Here is a tiny trained network, its code and every weight. The questions are about switching its units off for an input and a class, where a switched-off unit gives its printed mean instead of its output.

import numpy as np


def w(rows, s, z=0):
    codes = np.array(rows[::2]) - 128.0
    scale = np.full(codes.shape[1], s)
    scale[-1] = z or s
    return codes * scale


def f(y):
    return y / 2 * (1 + np.tanh(0.7978845608 * (y + 0.044715 * y**3)))


def log_softmax(a):
    a = a - a.max(-1, keepdims=True)
    return a - np.log(np.exp(a).sum(-1, keepdims=True))


def net(x, mask):
    res = np.array(x, float).reshape(1, 4) / 4 @ E
    y = f(res @ A[0][:, :-1].T + A[0][:, -1])
    res = res + np.where(mask, y, B[0][:, -1]) @ B[0][:, :-1]
    return log_softmax(res[-1] @ U[:, :-1].T + U[:, -1])


A, B = {}, {}
E = w([
[129,101,47,190,148,199,102,168,113,207,226,17],'x0',
[33,210,111,195,128,194,46,75,221,114,79,128],'x1',
[124,136,132,119,119,144,137,115,107,122,124,116],'x2',
[197,67,162,23,245,205,84,58,182,157,109,138],'x3',
],0.011)
A[0] = w([
[207,45,115,90,157,115,210,169,60,155,126,136,97],'n1',
[213,52,169,10,241,239,58,51,193,187,106,105,131],'n2',
[22,217,100,165,136,212,16,46,254,65,109,94,82],'n3',
[228,21,141,55,136,52,177,167,27,116,216,105,91],'n4',
[125,182,120,207,162,200,76,116,146,200,53,159,34],'n5',
[65,185,90,225,40,44,175,188,47,111,125,110,148],'n6',
[98,150,136,169,77,99,161,183,149,98,132,82,112],'n7',
[82,137,59,130,31,68,105,111,113,115,177,103,91],'n8',
[118,117,209,72,106,61,152,59,160,50,40,238,1],'n9',
[130,60,4,185,160,246,94,152,105,248,234,26,11],'n10',
[94,98,140,115,184,136,130,120,152,129,159,166,38],'n11',
],0.0085,0.0048)
B[0] = w([
[69,89,103,125,58,221,134,161,166,105,116,84,203],'n1',
[81,212,44,149,204,43,43,50,70,210,208,194,253],'n2',
[133,25,90,44,40,186,182,170,177,132,62,58,241],'n3',
[139,46,71,84,96,199,155,150,205,127,53,76,237],'n4',
[111,109,127,121,39,187,153,152,143,150,124,76,170],'n5',
[27,188,104,117,190,110,34,60,110,200,169,163,237],'n6',
[180,167,78,107,160,64,98,156,85,154,147,134,173],'n7',
[135,146,115,121,150,126,120,74,143,148,161,200,174],'n8',
[220,138,215,214,156,100,207,180,71,51,168,131,216],'n9',
[215,142,254,185,168,93,179,156,90,13,116,157,243],'n10',
[91,143,130,166,152,132,102,154,133,143,117,111,135],'n11',
],0.0093,0.022)
U = w([
[94,173,89,128,144,108,89,115,136,165,154,137,250],'0',
[115,77,101,102,88,151,140,146,183,134,114,98,96],'1',
[146,144,251,156,139,113,145,145,130,88,141,127,8],'2',
],0.017,0.0024)

Each question gives the input, the list of numbers given to net, and the class t.
The units are the neurons (one row each of A and B). Each row of codes is followed by its name. A weight is (code - 128) times the scale printed after its matrix; where a second scale follows, it is the last column's (A, B and U).
mask holds one flag per neuron, in row order. A switched-off neuron (its flag False) gives its mean, the last column of its row in B, instead of its output. The means were averaged over made-up inputs and are rounded, as every weight is.
A unit's drop is (log p(t) with every unit on - log p(t) with that unit switched off) / (log p(t) with every unit on - log p(t) with every unit switched off).
most important unit: the unit with the biggest drop
k most important neurons: the k neurons with the biggest drops, biggest first
drop of u: that unit's drop, to one decimal
input [8,3,-6,4], class 2: most important unit -> n10
input [3,-3,6,3], class 0: 4 most important neurons -> [n3, n2, n9, n5]
input [7,-6,4,0], class 2: 2 most important neurons -> [n10, n3]
input [-4,-5,6,-4], class 1: 4 most important neurons -> [n2, n10, n4, n1]
input [-8,-6,8,-8], class 0: 2 most important neurons -> [n6, n10]
input [7,7,-4,2], class 1: 3 most important neurons -> [n3, n9, n5]
input [5,4,0,3], class 2: 2 most important neurons -> [n10, n4]
input [7,8,-3,5], class 1: 2 most important neurons -> [n3, n9]
input [1,4,-6,-3], class 1: 2 most important neurons -> [n2, n3]
input [4,-5,-5,5], class 0: 4 most important neurons -> [n2, n3, n5, n9]
input [7,-5,2,-3], class 2: 2 most important neurons -> [n10, n3]
input [7,7,3,-5], class 1: 3 most important neurons -> [n3, n9, n2]
input [-6,2,0,5], class 2: 2 most important neurons -> [n9, n6]
input [-8,5,0,1], class 2: most important unit -> n9
input [-3,-3,-7,7], class 0: drop of n2 -> 3.5
input [8,-5,8,-7], class 2: drop of n10 -> 5.3
input [-5,8,6,-2], class 1: drop of n3 -> 1.8
